Here is a tiny trained network, its code and every weight. The questions are about switching its units off for an input and a class, where a switched-off unit gives its printed mean instead of its output.

import numpy as np


def w(rows, s, z=0):
    codes = np.array(rows[::2]) - 128.0
    scale = np.full(codes.shape[1], s)
    scale[-1] = z or s
    return codes * scale


def f(y):
    return y / 2 * (1 + np.tanh(0.7978845608 * (y + 0.044715 * y**3)))


def log_softmax(a):
    a = a - a.max(-1, keepdims=True)
    return a - np.log(np.exp(a).sum(-1, keepdims=True))


def net(x, mask):
    res = np.array(x, float).reshape(1, 8) / 4 @ E
    y = f(res @ A[0][:, :-1].T + A[0][:, -1])
    res = res + np.where(mask, y, B[0][:, -1]) @ B[0][:, :-1]
    return log_softmax(res[-1] @ U[:, :-1].T + U[:, -1])


A, B = {}, {}
E = w([
[119,133,131,141,114,126,122,124,105],'x0',
[83,124,141,43,97,72,194,182,83],'x1',
[103,115,152,67,197,128,27,87,73],'x2',
[139,119,133,117,133,132,129,139,148],'x3',
[28,182,248,148,154,140,144,78,187],'x4',
[114,129,124,138,119,122,123,122,115],'x5',
[123,116,125,124,126,129,131,119,137],'x6',
[123,134,125,133,131,133,129,130,118],'x7',
],0.018)
A[0] = w([
[145,125,106,162,111,122,152,137,115,249],'neuron 0',
[109,114,145,60,178,120,28,107,91,155],'neuron 1',
[91,158,123,24,112,82,195,146,95,176],'neuron 2',
[171,127,65,104,140,117,115,110,98,176],'neuron 3',
[75,178,247,151,164,126,180,80,162,157],'neuron 4',
[149,140,103,185,138,137,75,104,167,249],'neuron 5',
],0.013,0.011)
B[0] = w([
[217,119,106,106,128,137,216,134,184,195],'neuron 0',
[137,110,196,69,236,167,47,132,37,225],'neuron 1',
[105,65,161,123,125,71,149,215,74,231],'neuron 2',
[213,122,88,77,112,102,71,131,87,204],'neuron 3',
[16,164,197,186,100,143,122,146,187,253],'neuron 4',
[184,156,64,121,130,221,146,9,154,225],'neuron 5',
],0.012,0.027)
U = w([
[193,144,24,113,66,141,182,85,169,164],'0',
[156,83,59,109,55,18,205,198,127,231],'1',
[163,149,44,80,174,169,24,89,92,137],'2',
[132,69,107,62,147,50,44,200,65,94],'3',
[86,175,96,240,56,190,152,90,225,151],'4',
[33,145,125,159,19,35,197,209,178,144],'5',
[65,166,160,174,213,173,1,45,166,80],'6',
[18,130,215,72,169,84,85,170,107,2],'7',
],0.0093,0.0038)

Each question gives the input, the list of numbers given to net, and the class t.
The units are the neurons (one row each of A and B). Each row of codes is followed by its name. A weight is (code - 128) times the scale printed after its matrix; where a second scale follows, it is the last column's (A, B and U).
mask holds one flag per neuron, in row order. A switched-off neuron (its flag False) gives its mean, the last column of its row in B, instead of its output. The means were averaged over made-up inputs and are rounded, as every weight is.
A unit's drop is (log p(t) with every unit on - log p(t) with that unit switched off) / (log p(t) with every unit on - log p(t) with every unit switched off).
The circuit of an input: a set's keep is (log p(t) with only the set's units on - log p(t) with every unit switched off) / (log p(t) with every unit on - log p(t) with every unit switched off). Starting from all 6 units, units are removed one at a time, each time the one whose removal leaves the highest keep (on an exact tie, the one counted first), for as long as the keep stays at least 0.8.
units of the circuit, in order: the units of the circuit, biggest drop first
unit that matters most: the unit with the biggest drop
k most important neurons: the k neurons with the biggest drops, biggest first
drop when u is switched off: that unit's drop, to one decimal
input [-5,1,-3,-4,7,-1,6,4], class 5: units of the circuit, in order : (neuron 5; neuron 1)
input [-3,3,0,6,8,7,2,-5], class 5: units of the circuit, in order : (neuron 1)
input [-8,1,-3,-1,-3,8,-4,0], class 1: units of the circuit, in order : (neuron 5; neuron 1; neuron 4)
input [-6,1,6,4,-1,3,-7,1], class 3: units of the circuit, in order : (neuron 5; neuron 4)
input [-8,2,5,-7,-1,2,-2,-5], class 3: units of the circuit, in order : (neuron 4; neuron 5)
input [-8,-3,0,-3,0,-2,4,8], class 0: units of the circuit, in order : (neuron 1; neuron 4)
input [1,1,-5,5,6,6,5,-5], class 5: 2 most important neurons : (neuron 5; neuron 1)
input [0,7,-3,-4,0,0,-2,5], class 1: units of the circuit, in order : (neuron 4; neuron 1)
input [-6,1,3,-1,0,1,-5,2], class 3: units of the circuit, in order : (neuron 4; neuron 5)
input [4,1,-5,-6,1,2,6,0], class 5: units of the circuit, in order : (neuron 5; neuron 1)
input [-3,-4,-1,5,0,0,8,0], class 0: units of the circuit, in order : (neuron 4; neuron 1)
input [-1,-8,4,-6,-1,0,2,0], class 2: drop when neuron 4 is switched off : 0.6
input [-8,-4,-1,7,8,-6,5,2], class 4: drop when neuron 1 is switched off : 0.4
input [4,-7,-3,4,5,-1,1,0], class 4: drop when neuron 1 is switched off : 0.1
input [-4,-6,7,-7,0,-1,-3,-3], class 2: unit that matters most : neuron 4
